Below are the code and all the weights of a small trained network. Each question names an input and a target symbol and asks about switching units off, where a switched-off unit gives its printed mean instead of its output.

import numpy as np


def w(rows, s, z=0):
    codes = np.array(rows[::2]) - 128.0
    scale = np.full(codes.shape[1], s)
    scale[-1] = z or s
    return codes * scale


def f(y):
    return np.maximum(y, 0)


def softmax(a):
    e = np.exp(a - a.max(-1, keepdims=True))
    return e / e.sum(-1, keepdims=True)


def log_softmax(a):
    a = a - a.max(-1, keepdims=True)
    return a - np.log(np.exp(a).sum(-1, keepdims=True))


def net(x, mask):
    ids = ['ΓΘΞΣΨβδεζηλμπτφω'.index(c) for c in x.split()]
    T = len(ids)
    res = E[ids] + P[:T]
    u = 0
    for l in range(2):
        q, k, v = (res @ M[l].T for M in (Q, K, V))
        z = softmax(np.where(np.tri(T) > 0, q @ k.T / 4**0.5, -1e9)) @ v
        res = res + np.where(mask[u], z, O[l][:, -1]) @ O[l][:, :-1]
        u += 1
        y = f(res @ A[l][:, :-1].T + A[l][:, -1])
        res = res + np.where(mask[u : u + 8], y, B[l][:, -1]) @ B[l][:, :-1]
        u += 8
    return log_softmax(res[-1] @ U[:, :-1].T + U[:, -1])


Q, K, V, O, A, B = {}, {}, {}, {}, {}, {}
E = w([
[140,137,16,97,226,190,168,123,176,126,128],'Γ',
[145,157,98,131,128,141,180,146,107,134,72],'Θ',
[45,85,102,127,207,115,100,142,50,147,159],'Ξ',
[11,198,141,149,66,118,115,132,90,146,142],'Σ',
[167,114,181,212,95,154,50,133,130,83,29],'Ψ',
[102,152,48,152,190,86,100,168,221,28,144],'β',
[129,176,132,85,103,98,159,99,135,186,55],'δ',
[128,168,144,135,78,145,174,238,148,69,106],'ε',
[130,159,98,49,184,212,91,118,85,95,77],'ζ',
[61,207,159,56,156,132,120,157,85,110,112],'η',
[161,44,96,90,160,122,186,154,165,140,102],'λ',
[147,140,141,95,83,32,162,181,165,136,163],'μ',
[95,60,140,170,132,88,145,149,185,164,64],'π',
[169,104,93,132,70,71,130,178,67,95,254],'τ',
[151,182,201,129,98,139,72,136,120,71,164],'φ',
[108,115,159,59,175,51,84,106,86,169,172],'ω',
],0.021)
P = w([
[93,115,165,99,105,84,171,48,71,86,112],'0',
[187,147,143,202,110,81,97,107,94,114,100],'1',
[125,140,165,110,114,92,187,83,105,69,113],'2',
[218,189,150,201,87,116,98,92,101,98,105],'3',
[142,162,160,86,118,101,191,99,139,53,128],'4',
[246,185,140,208,89,147,88,125,147,101,131],'5',
],0.012)
Q[0] = w([
[5,23,130,18,66,146,171,67,180,205,199],'L0H0',
[170,176,76,161,149,72,178,134,122,193,194],'L0H0',
[59,108,166,46,175,194,100,90,131,141,113],'L0H0',
[201,118,79,253,110,119,82,3,63,137,179],'L0H0',
],0.0065)
K[0] = w([
[124,58,129,154,197,57,146,112,128,255,154],'L0H0',
[79,150,67,119,66,121,160,96,150,84,202],'L0H0',
[155,99,139,51,222,104,82,98,88,187,40],'L0H0',
[125,118,112,243,38,195,62,51,109,80,244],'L0H0',
],0.0072)
V[0] = w([
[171,194,243,69,151,97,55,160,188,232,95],'L0H0',
[162,102,150,130,118,102,3,129,31,102,139],'L0H0',
[60,142,127,178,161,100,118,129,106,205,151],'L0H0',
[79,166,95,118,84,59,145,115,103,34,127],'L0H0',
],0.0056)
O[0] = w([
[136,84,177,56,176,77,58,166,117,164,84,76],'L0H0',
[113,113,155,59,126,220,154,38,181,105,167,188],'L0H0',
[119,169,39,160,53,163,145,173,111,219,189,72],'L0H0',
[254,165,78,248,61,98,116,165,78,134,101,254],'L0H0',
],0.0076,0.0078)
A[0] = w([
[113,186,123,168,8,112,119,134,76,80,25,243],'L0N0',
[83,145,109,90,129,236,63,140,123,68,33,14],'L0N1',
[139,150,134,122,48,213,102,187,95,3,82,127],'L0N2',
[94,195,47,124,205,89,174,191,115,121,79,251],'L0N3',
[71,154,90,148,202,53,178,139,205,224,63,45],'L0N4',
[243,144,111,75,119,71,98,190,191,91,64,158],'L0N5',
[104,219,83,110,243,137,122,138,151,69,183,250],'L0N6',
[25,163,239,86,109,60,77,61,166,137,155,51],'L0N7',
],0.0061,0.0014)
B[0] = w([
[143,51,190,115,162,168,82,124,176,174,118,247],'L0N0',
[77,108,147,134,147,21,134,138,39,210,111,157],'L0N1',
[86,192,70,131,206,80,156,132,197,141,51,224],'L0N2',
[24,135,141,61,118,230,210,138,98,122,82,170],'L0N3',
[117,126,2,24,15,58,156,112,136,120,68,140],'L0N4',
[58,62,185,160,117,127,110,76,68,117,113,211],'L0N5',
[107,176,170,101,58,114,66,69,3,125,118,163],'L0N6',
[165,155,137,84,82,136,148,190,142,187,153,150],'L0N7',
],0.0077,0.015)
Q[1] = w([
[125,61,60,69,93,51,157,38,109,90,132],'L1H0',
[134,115,171,132,58,123,169,67,96,77,107],'L1H0',
[109,150,74,73,141,125,254,227,170,95,229],'L1H0',
[79,106,138,110,91,112,207,147,109,192,114],'L1H0',
],0.0069)
K[1] = w([
[145,56,114,51,127,93,128,106,91,70,95],'L1H0',
[139,160,205,148,71,47,151,143,88,60,133],'L1H0',
[215,65,59,160,73,146,188,120,89,171,166],'L1H0',
[82,57,84,101,107,78,166,210,129,254,120],'L1H0',
],0.0081)
V[1] = w([
[165,236,109,49,10,117,100,162,91,25,112],'L1H0',
[141,89,38,92,175,105,120,54,2,127,107],'L1H0',
[204,52,73,140,107,126,77,29,84,87,110],'L1H0',
[242,90,209,128,58,222,148,209,84,220,125],'L1H0',
],0.0052)
O[1] = w([
[164,112,222,145,79,130,178,117,62,158,86,141],'L1H0',
[140,188,21,109,200,106,82,93,68,162,116,173],'L1H0',
[82,123,209,134,155,128,254,39,166,120,91,162],'L1H0',
[149,219,150,118,163,86,193,162,168,140,129,1],'L1H0',
],0.0086,0.0039)
A[1] = w([
[84,90,136,95,60,230,139,140,162,192,146,33],'L1N0',
[160,51,139,127,97,165,89,121,255,131,78,43],'L1N1',
[193,131,119,177,146,139,148,29,148,152,114,46],'L1N2',
[203,74,99,136,82,120,98,121,112,108,193,155],'L1N3',
[80,141,123,127,111,61,113,154,135,90,111,38],'L1N4',
[118,139,156,116,6,177,79,159,221,119,131,172],'L1N5',
[154,153,134,108,72,191,23,150,129,142,94,47],'L1N6',
[100,150,160,152,132,87,110,40,127,97,127,252],'L1N7',
],0.0076,0.0026)
B[1] = w([
[157,25,44,174,120,128,95,156,132,173,99,144],'L1N0',
[103,201,107,74,88,154,119,171,134,58,231,208],'L1N1',
[197,155,159,177,106,57,131,45,74,117,155,197],'L1N2',
[77,252,90,137,163,181,52,119,144,119,29,159],'L1N3',
[108,98,12,191,1,60,40,92,154,153,174,162],'L1N4',
[195,104,54,133,192,174,161,159,35,127,101,193],'L1N5',
[45,159,103,147,196,54,167,85,111,123,99,179],'L1N6',
[195,58,83,117,94,185,158,179,187,174,189,249],'L1N7',
],0.0075,0.013)
U = w([
[116,172,100,77,55,189,171,107,114,115,125,23],'Γ',
[119,136,144,155,179,195,178,97,193,128,39,152],'Θ',
[36,126,133,136,130,150,173,103,97,161,255,223],'Ξ',
[172,159,83,165,105,180,126,171,137,213,133,199],'Σ',
[138,125,96,68,123,155,100,74,201,112,187,223],'Ψ',
[88,89,171,187,62,195,93,71,108,140,110,59],'β',
[163,143,128,83,49,171,127,99,187,201,52,57],'δ',
[120,164,104,130,109,112,116,142,121,38,110,144],'ε',
[176,107,81,109,155,101,101,85,112,123,130,65],'ζ',
[74,206,164,161,110,83,117,111,99,123,112,187],'η',
[114,55,110,138,217,61,215,106,139,73,125,120],'λ',
[96,52,182,171,101,51,163,141,105,161,181,133],'μ',
[136,142,52,88,29,98,140,118,163,146,134,1],'π',
[181,173,104,152,110,108,165,90,113,79,187,159],'τ',
[197,86,228,86,133,230,99,142,69,92,135,200],'φ',
[153,152,110,55,101,92,136,138,111,166,225,143],'ω',
],0.0062,0.0036)

Each question gives the input, a string of symbols that net reads in full, and the target symbol t.
The units are the heads (4 rows each of Q, K, V and O) and the neurons (one row each of A and B). Each row of codes is followed by its name. A weight is (code - 128) times the scale printed after its matrix; where a second scale follows, it is the last column's (O, A, B and U).
mask holds one flag per unit, layer by layer, with each layer's heads first. A switched-off unit (its flag False) gives its mean, the last column of its rows in O or B, instead of its output. The means were averaged over made-up inputs and are rounded, as every weight is.
A unit's drop is (log p(t) with every unit on - log p(t) with that unit switched off) / (log p(t) with every unit on - log p(t) with every unit switched off).
The circuit of an input: a set's keep is (log p(t) with only the set's units on - log p(t) with every unit switched off) / (log p(t) with every unit on - log p(t) with every unit switched off). Starting from the 12 units with the biggest drops (on a tie, the unit counted first), units are removed one at a time, each time the one whose removal leaves the highest keep (on an exact tie, the one counted first), for as long as the keep stays at least 0.8.
units of the circuit, in order: the units of the circuit, biggest drop first
unit that matters most: the unit with the biggest drop
k most important neurons: the k neurons with the biggest drops, biggest first
k most important neurons of layer l: the k neurons of layer l with the biggest drops, biggest first
input μ τ ε β μ μ, target β: units of the circuit, in order	L0N5; L1H0; L1N3; L0N2
input μ ζ τ μ, target τ: units of the circuit, in order	L1N2; L0H0
input π μ τ ζ, target ζ: units of the circuit, in order	L1H0; L0N1; L0H0
input τ μ ω δ, target τ: unit that matters most	L1N2
input π φ Θ Θ μ Γ, target φ: units of the circuit, in order	L0H0; L0N2; L0N6
input λ Σ λ β λ λ, target β: units of the circuit, in order	L1H0; L0N5; L0N2
input η β Ψ ε Γ, target Γ: units of the circuit, in order	L0N3; L0N0; L0N6
input η ζ τ Γ, target τ: units of the circuit, in order	L0H0; L1N2
input Ψ ζ β, target β: units of the circuit, in order	L0N6; L1H0
input τ μ φ λ ζ π, target ζ: 2 most important neurons of layer 0	L0N1; L0N6
input η ω φ δ, target φ: units of the circuit, in order	L0H0; L0N2; L1H0; L1N4
input β Ψ Ψ ω, target Ψ: units of the circuit, in order	L0H0; L1H0; L0N1
input π Ψ τ, target τ: units of the circuit, in order	L0H0; L1N2; L1H0
input τ η τ φ, target φ: units of the circuit, in order	L0H0
input β τ ζ λ, target ζ: 2 most important neurons	L0N1; L1N2
input μ Σ Ξ Σ Θ, target Θ: 2 most important neurons	L0N3; L0N2
input ζ λ μ μ Ψ Ξ, target Ψ: units of the circuit, in order	L1H0; L0N1; L0H0; L0N5
input Σ τ π μ β Θ, target β: units of the circuit, in order	L1H0; L0N5; L0N7
input τ μ δ φ Ξ λ, target φ: units of the circuit, in order	L0N2; L0H0; L1H0
input β β φ ω, target φ: 3 most important neurons	L0N2; L1N4; L0N1
input μ π ε ζ ζ δ, target ζ: 2 most important neurons of layer 0	L0N1; L0N6
input μ φ Σ τ τ λ, target τ: most important neuron	L1N2
input η Ψ Σ τ μ, target μ: 2 most important neurons	L0N5; L0N2
input τ φ η ε, target ε: 4 most important neurons	L0N2; L1N1; L0N0; L1N7
input ζ μ λ Θ, target ζ: 3 most important neurons	L0N1; L0N2; L1N2
input τ β π Γ ε Γ, target ε: 2 most important neurons	L0N2; L0N5
input λ δ τ μ, target τ: unit that matters most	L0H0
input μ φ φ ζ, target ζ: 2 most important neurons	L0N1; L0N7
input φ Γ Γ λ, target φ: 2 most important neurons	L0N2; L0N5
input ω β Γ ω, target β: 3 most important neurons of layer 1	L1N3; L1N1; L1N5
